Here is a tiny trained network, its code and every weight. The questions are about switching its units off for an input and a target symbol, where a switched-off unit gives its printed mean instead of its output.

import numpy as np


def w(rows, s, z=0):
    codes = np.array(rows[::2]) - 128.0
    scale = np.full(codes.shape[1], s)
    scale[-1] = z or s
    return codes * scale


def f(y):
    return y / 2 * (1 + np.tanh(0.7978845608 * (y + 0.044715 * y**3)))


def softmax(a):
    e = np.exp(a - a.max(-1, keepdims=True))
    return e / e.sum(-1, keepdims=True)


def log_softmax(a):
    a = a - a.max(-1, keepdims=True)
    return a - np.log(np.exp(a).sum(-1, keepdims=True))


def net(x, mask):
    ids = ['ΓΠΣβεζημτω'.index(c) for c in x.split()]
    T = len(ids)
    res = E[ids] + P[:T]
    u = 0
    for l in range(2):
        q, k, v = (res @ M[l].T for M in (Q, K, V))
        z = softmax(np.where(np.tri(T) > 0, q @ k.T / 2**0.5, -1e9)) @ v
        res = res + np.where(mask[u], z, O[l][:, -1]) @ O[l][:, :-1]
        u += 1
        y = f(res @ A[l][:, :-1].T + A[l][:, -1])
        res = res + np.where(mask[u : u + 8], y, B[l][:, -1]) @ B[l][:, :-1]
        u += 8
    return log_softmax(res[-1] @ U[:, :-1].T + U[:, -1])


Q, K, V, O, A, B = {}, {}, {}, {}, {}, {}
E = w([
[173,77,222,141,230,105,108,105,117,116,88,133],'Γ',
[178,199,108,124,162,157,76,161,143,59,61,212],'Π',
[218,146,175,204,117,92,113,27,154,195,179,161],'Σ',
[119,161,74,71,212,157,172,191,127,125,125,102],'β',
[107,207,140,203,149,96,168,141,101,87,152,72],'ε',
[94,91,104,125,79,101,148,180,119,123,60,205],'ζ',
[33,126,76,122,170,154,118,97,160,130,154,187],'η',
[148,142,117,161,121,5,83,174,117,111,202,184],'μ',
[156,212,43,103,139,103,59,122,125,138,87,78],'τ',
[141,98,80,42,192,70,130,121,73,180,93,85],'ω',
],0.018)
P = w([
[127,135,76,205,161,72,188,30,32,89,77,138],'0',
[145,138,180,118,119,8,177,84,222,134,96,82],'1',
[147,70,76,210,131,142,40,124,142,109,84,89],'2',
[152,171,177,129,157,111,146,102,45,149,114,181],'3',
[132,153,158,84,79,93,158,91,159,114,113,118],'4',
[150,76,80,216,118,162,34,126,150,103,100,87],'5',
[139,190,169,128,144,158,140,150,61,153,153,218],'6',
[128,160,155,79,68,117,150,90,138,93,115,132],'7',
[148,78,80,221,128,156,22,128,144,88,102,101],'8',
[131,200,147,126,141,199,138,181,75,167,161,245],'9',
],0.014)
Q[0] = w([
[152,179,140,112,173,103,126,105,151,94,83,172],'0.h0',
[117,177,179,3,141,125,227,135,101,136,133,108],'0.h0',
],0.012)
K[0] = w([
[103,123,140,134,114,107,86,64,164,33,79,121],'0.h0',
[144,97,86,75,248,186,228,181,140,145,43,68],'0.h0',
],0.011)
V[0] = w([
[195,135,161,193,152,175,162,100,143,253,128,151],'0.h0',
[91,132,166,96,127,209,163,117,133,84,23,77],'0.h0',
],0.0055)
O[0] = w([
[80,141,131,137,200,105,173,110,143,77,97,148,94],'0.h0',
[177,129,79,218,100,93,120,208,252,206,126,108,2],'0.h0',
],0.011,0.0046)
A[0] = w([
[167,73,141,205,96,95,104,113,131,223,202,123,237],'0.n0',
[233,160,148,165,113,86,221,133,189,124,113,147,29],'0.n1',
[99,10,91,51,109,135,61,151,148,122,164,147,160],'0.n2',
[109,117,69,103,190,99,53,71,218,152,80,134,130],'0.n3',
[111,92,157,137,95,78,98,92,152,146,131,38,255],'0.n4',
[158,122,189,33,74,144,123,95,146,178,173,136,95],'0.n5',
[71,141,134,148,61,108,255,27,206,200,198,106,2],'0.n6',
[156,19,71,113,118,125,118,221,132,114,115,33,25],'0.n7',
],0.0088,0.0026)
B[0] = w([
[134,146,108,150,160,123,193,58,105,89,43,131,149],'0.n0',
[48,44,114,67,136,92,77,114,64,168,187,113,182],'0.n1',
[74,172,141,162,101,188,181,134,150,39,132,112,237],'0.n2',
[140,139,121,194,88,202,179,96,155,216,140,113,255],'0.n3',
[129,194,247,109,115,91,96,76,162,76,81,32,173],'0.n4',
[158,133,85,90,108,148,125,38,141,130,149,192,153],'0.n5',
[155,92,100,60,52,188,141,133,55,111,142,144,193],'0.n6',
[127,28,159,143,109,131,159,101,196,91,195,159,149],'0.n7',
],0.011,0.0051)
Q[1] = w([
[157,130,200,62,22,80,241,232,122,194,50,172],'1.h0',
[194,255,69,64,202,153,118,130,156,177,227,39],'1.h0',
],0.0059)
K[1] = w([
[78,80,131,117,87,52,140,181,138,137,2,174],'1.h0',
[119,220,76,102,165,119,192,149,161,180,166,68],'1.h0',
],0.0092)
V[1] = w([
[147,160,85,116,145,6,70,59,187,60,142,135],'1.h0',
[75,253,226,112,56,143,187,188,158,212,109,252],'1.h0',
],0.0031)
O[1] = w([
[180,167,8,56,131,156,150,177,119,161,89,136,112],'1.h0',
[115,122,113,28,209,134,118,98,143,175,90,70,1],'1.h0',
],0.017,0.0019)
A[1] = w([
[219,85,123,126,137,101,149,79,149,84,170,50,2],'1.n0',
[140,188,177,132,206,57,58,135,155,107,79,112,132],'1.n1',
[102,197,105,167,118,153,132,187,230,126,177,31,42],'1.n2',
[146,175,167,115,131,136,98,103,83,193,133,110,234],'1.n3',
[174,170,128,106,48,84,76,175,107,207,87,141,93],'1.n4',
[123,154,76,173,129,157,114,117,105,128,191,175,136],'1.n5',
[178,75,153,197,211,67,46,254,207,115,102,100,83],'1.n6',
[48,52,96,90,152,120,188,138,84,97,123,76,130],'1.n7',
],0.0098,0.0069)
B[1] = w([
[152,74,86,126,216,178,158,108,74,123,158,95,146],'1.n0',
[157,170,92,199,85,76,124,94,96,124,135,130,165],'1.n1',
[95,154,145,116,99,142,87,61,118,185,144,163,155],'1.n2',
[108,115,134,145,92,139,150,208,135,143,109,160,210],'1.n3',
[81,121,168,116,148,147,149,97,119,136,152,125,164],'1.n4',
[137,128,138,114,143,103,119,163,133,174,84,91,253],'1.n5',
[70,107,159,6,176,119,141,143,179,64,123,147,137],'1.n6',
[173,118,113,152,128,113,77,133,133,123,97,142,194],'1.n7',
],0.014,0.012)
U = w([
[220,110,54,254,152,114,142,127,132,207,15,179,166],'Γ',
[19,71,173,137,177,162,182,189,107,142,192,225,146],'Π',
[107,53,74,160,101,177,145,83,73,125,172,193,2],'Σ',
[246,76,108,156,88,159,24,114,173,173,187,139,165],'β',
[130,111,170,129,83,197,43,153,89,77,105,47,127],'ε',
[175,77,183,54,89,98,80,80,228,139,15,104,138],'ζ',
[161,90,121,154,11,150,192,126,221,100,113,143,142],'η',
[84,151,34,132,100,91,175,54,163,75,147,142,160],'μ',
[83,125,136,130,103,129,129,52,141,154,92,126,22],'τ',
[151,97,162,105,150,136,194,97,164,114,92,76,156],'ω',
],0.0058,0.0063)

Each question gives the input, a string of symbols that net reads in full, and the target symbol t.
The units are the heads (2 rows each of Q, K, V and O) and the neurons (one row each of A and B). Each row of codes is followed by its name. A weight is (code - 128) times the scale printed after its matrix; where a second scale follows, it is the last column's (O, A, B and U).
mask holds one flag per unit, layer by layer, with each layer's heads first. A switched-off unit (its flag False) gives its mean, the last column of its rows in O or B, instead of its output. The means were averaged over made-up inputs and are rounded, as every weight is.
A unit's drop is (log p(t) with every unit on - log p(t) with that unit switched off) / (log p(t) with every unit on - log p(t) with every unit switched off).
The circuit of an input: a set's keep is (log p(t) with only the set's units on - log p(t) with every unit switched off) / (log p(t) with every unit on - log p(t) with every unit switched off). Starting from the 12 units with the biggest drops (on a tie, the unit counted first), units are removed one at a time, each time the one whose removal leaves the highest keep (on an exact tie, the one counted first), for as long as the keep stays at least 0.8.
circuit, biggest first: the units of the circuit, biggest drop first
most important unit: the unit with the biggest drop
top k neurons in layer l: the k neurons of layer l with the biggest drops, biggest first
input ζ ζ Γ Γ Π, target Π: top 3 neurons in layer 1 -> [1.n4, 1.n7, 1.n1]
input η η ζ ζ Π τ, target β: most important unit -> 0.n7
input μ Γ ω μ, target Π: circuit, biggest first -> [0.h0, 1.n3]
input η η ζ μ, target Γ: circuit, biggest first -> [0.n0, 1.n1, 0.n6, 0.n2]
input η Π ω η ε μ Π, target Π: top 3 neurons in layer 1 -> [1.n6, 1.n4, 1.n7]
input μ β Γ ω Σ ε ζ, target Γ: circuit, biggest first -> [0.n2, 0.h0]
input ω β ω Σ ε, target ε: circuit, biggest first -> [0.n6, 0.n1, 0.h0, 0.n4]
input ε ω ζ ε ω Π ω β ζ, target η: circuit, biggest first -> [0.n7, 0.h0, 0.n2]
input β η η Γ τ η β β μ, target ε: circuit, biggest first -> [0.h0, 0.n2]
input η ζ τ ε μ μ μ ω, target ω: top 3 neurons in layer 0 -> [0.n4, 0.n7, 0.n5]
input μ Π ω η, target Γ: circuit, biggest first -> [0.h0, 1.n5, 1.h0]
input τ Π η ω ω Π, target ζ: circuit, biggest first -> [1.n6, 0.h0]
input η ζ ω Σ η ε, target Γ: top 2 neurons in layer 1 -> [1.n7, 1.n1]
input μ ζ η ω ε μ Γ Σ, target Σ: circuit, biggest first -> [1.n0, 0.n6, 0.n5]
input μ μ μ ω Γ, target Γ: top 2 neurons in layer 1 -> [1.n1, 1.n3]
input η Π Γ, target ω: top 2 neurons in layer 0 -> [0.n7, 0.n0]
input η β τ ω η ζ Σ ζ Σ Σ, target Π: circuit, biggest first -> [0.h0]
input Π τ Π, target ζ: circuit, biggest first -> [0.h0, 1.n6]
input ζ ω μ Γ η, target η: circuit, biggest first -> [0.n6, 0.h0, 0.n3]
input Γ ζ Γ ζ ω, target ω: most important unit -> 1.n0
input Γ β ζ ζ ω Σ Π η, target η: top 3 neurons in layer 0 -> [0.n6, 0.n1, 0.n3]
input τ η Γ ω ζ η τ β, target β: top 2 neurons in layer 0 -> [0.n7, 0.n1]
input Γ η ω, target Σ: top 3 neurons in layer 1 -> [1.n0, 1.n2, 1.n5]
input Σ ω Γ Π β τ β μ, target μ: top 2 neurons in layer 1 -> [1.n3, 1.n7]
